Below is a small trained network, with its code and all its weights. Each question gives an input and a class and asks what happens when units are switched off, that is, made to give their printed mean instead of their output.

import numpy as np


def w(rows, s, z=0):
    codes = np.array(rows[::2]) - 128.0
    scale = np.full(codes.shape[1], s)
    scale[-1] = z or s
    return codes * scale


def f(y):
    return np.maximum(y, 0)


def log_softmax(a):
    a = a - a.max(-1, keepdims=True)
    return a - np.log(np.exp(a).sum(-1, keepdims=True))


def net(x, mask):
    res = np.array(x, float).reshape(1, 5) / 4 @ E
    y = f(res @ A[0][:, :-1].T + A[0][:, -1])
    res = res + np.where(mask, y, B[0][:, -1]) @ B[0][:, :-1]
    return log_softmax(res[-1] @ U[:, :-1].T + U[:, -1])


A, B = {}, {}
E = w([
[177,157,195,156,68,210,139,84,158],'x0',
[152,164,158,202,86,35,61,68,108],'x1',
[64,185,171,155,86,149,100,231,159],'x2',
[121,122,4,144,35,166,127,133,10],'x3',
[122,80,147,227,191,162,127,160,91],'x4',
],0.012)
A[0] = w([
[189,218,148,247,91,27,64,74,103,66],'n1',
[95,126,100,165,145,22,102,118,140,111],'n2',
[125,147,165,122,152,146,142,121,190,66],'n3',
[67,104,63,115,123,48,148,177,63,209],'n4',
[130,81,146,231,172,171,112,145,80,149],'n5',
[83,174,112,2,100,51,135,134,127,191],'n6',
[98,93,114,224,239,132,133,151,106,142],'n7',
[73,222,178,132,110,128,80,223,126,24],'n8',
[112,69,134,89,154,216,230,169,163,87],'n9',
[168,74,154,80,198,89,155,63,114,56],'n10',
[62,171,150,142,79,127,145,216,116,91],'n11',
[181,92,42,143,71,179,129,105,20,156],'n12',
[119,93,87,53,164,198,247,196,158,1],'n13',
[50,119,125,88,190,50,116,154,144,124],'n14',
[249,37,140,61,188,95,145,64,60,55],'n15',
[169,118,150,101,156,123,162,43,82,28],'n16',
[130,179,177,149,48,210,134,47,112,58],'n17',
[170,148,183,189,229,142,161,149,124,142],'n18',
[22,161,200,129,116,115,112,187,137,23],'n19',
[134,111,203,70,220,51,174,131,201,131],'n20',
[88,110,139,190,137,182,158,114,111,159],'n21',
[139,117,175,114,193,85,54,99,196,6],'n22',
[123,184,91,24,43,148,68,107,104,33],'n23',
[136,198,119,24,117,95,126,79,218,132],'n24',
[204,131,177,166,39,209,164,105,153,85],'n25',
],0.0091,0.0026)
B[0] = w([
[58,84,142,14,224,88,39,148,133,238],'n1',
[129,84,128,81,246,185,131,128,123,180],'n2',
[57,161,95,133,104,109,139,82,76,176],'n3',
[91,165,212,166,191,254,211,99,56,212],'n4',
[208,178,134,96,99,57,99,217,75,194],'n5',
[231,175,180,116,140,134,134,145,106,209],'n6',
[241,164,165,120,103,121,137,188,105,195],'n7',
[128,49,189,195,59,79,102,84,160,205],'n8',
[110,111,74,82,185,77,56,112,100,214],'n9',
[109,85,169,144,56,103,150,66,115,193],'n10',
[116,74,182,217,69,62,108,43,175,196],'n11',
[55,145,32,187,71,104,105,121,70,247],'n12',
[102,68,133,48,215,76,34,115,140,224],'n13',
[132,113,192,158,140,213,206,94,122,193],'n14',
[176,71,217,183,54,96,140,64,199,216],'n15',
[156,77,139,129,98,104,132,111,153,175],'n16',
[138,125,145,120,186,231,179,142,81,204],'n17',
[132,153,97,171,114,99,132,147,60,194],'n18',
[166,64,205,152,100,132,165,86,160,192],'n19',
[45,192,50,165,102,116,165,165,62,238],'n20',
[158,168,116,113,109,140,123,158,113,169],'n21',
[41,197,39,101,112,108,136,127,101,197],'n22',
[146,148,106,134,101,92,103,210,110,203],'n23',
[210,175,157,137,104,75,120,200,67,209],'n24',
[115,110,207,154,225,214,217,103,76,209],'n25',
],0.008,0.016)
U = w([
[82,69,126,48,201,98,30,129,139,107],'0',
[140,38,154,179,47,100,128,68,155,113],'1',
[36,190,79,159,77,128,135,141,98,136],'2',
[249,194,138,118,112,111,108,211,107,109],'3',
[123,125,154,134,207,211,212,109,117,148],'4',
[144,159,118,146,149,138,116,126,129,254],'5',
[132,129,102,126,125,133,125,128,197,100],'6',
],0.012,0.0096)

Each question gives the input, the list of numbers given to net, and the class t.
The units are the neurons (one row each of A and B). Each row of codes is followed by its name. A weight is (code - 128) times the scale printed after its matrix; where a second scale follows, it is the last column's (A, B and U).
mask holds one flag per neuron, in row order. A switched-off neuron (its flag False) gives its mean, the last column of its row in B, instead of its output. The means were averaged over made-up inputs and are rounded, as every weight is.
A unit's drop is (log p(t) with every unit on - log p(t) with that unit switched off) / (log p(t) with every unit on - log p(t) with every unit switched off).
The circuit of an input: a set's keep is (log p(t) with only the set's units on - log p(t) with every unit switched off) / (log p(t) with every unit on - log p(t) with every unit switched off). Starting from the 12 units with the biggest drops (on a tie, the unit counted first), units are removed one at a time, each time the one whose removal leaves the highest keep (on an exact tie, the one counted first), for as long as the keep stays at least 0.8.
circuit, biggest first: the units of the circuit, biggest drop first
most important unit: the unit with the biggest drop
top k neurons: the k neurons with the biggest drops, biggest first
drop when u is switched off: that unit's drop, to one decimal
input [4,3,2,-4,4], class 2: most important unit => n6
input [-1,-7,-5,8,7], class 2: top 3 neurons => (n12; n1; n4)
input [-8,7,-6,-1,8], class 3: top 4 neurons => (n7; n5; n25; n13)
input [7,-5,7,-1,-7], class 1: top 2 neurons => (n8; n11)
input [8,2,7,-4,-5], class 4: top 3 neurons => (n25; n17; n15)
input [8,5,0,-8,-3], class 2: top 4 neurons => (n22; n20; n3; n4)
input [7,-1,7,-7,5], class 1: top 3 neurons => (n8; n19; n11)
input [-3,6,-5,-7,6], class 2: top 4 neurons => (n20; n22; n13; n18)
input [7,4,-3,3,2], class 4: top 2 neurons => (n25; n17)
input [-8,7,1,-3,-8], class 3: top 4 neurons => (n24; n6; n25; n13)
input [2,-4,-5,4,-1], class 1: top 4 neurons => (n1; n15; n20; n22)
input [7,-8,6,-4,7], class 0: top 2 neurons => (n9; n13)
input [-8,4,-1,7,2], class 4: top 3 neurons => (n4; n2; n20)
input [8,1,-6,2,-7], class 4: top 4 neurons => (n25; n17; n5; n7)
input [-1,4,0,1,5], class 3: circuit, biggest first => (n5)
input [-3,7,-7,0,4], class 0: drop when n19 is switched off => 0.2
input [3,-8,-3,0,7], class 0: drop when n9 is switched off => 0.4
input [-1,5,0,3,-3], class 0: drop when n1 is switched off => 0.6
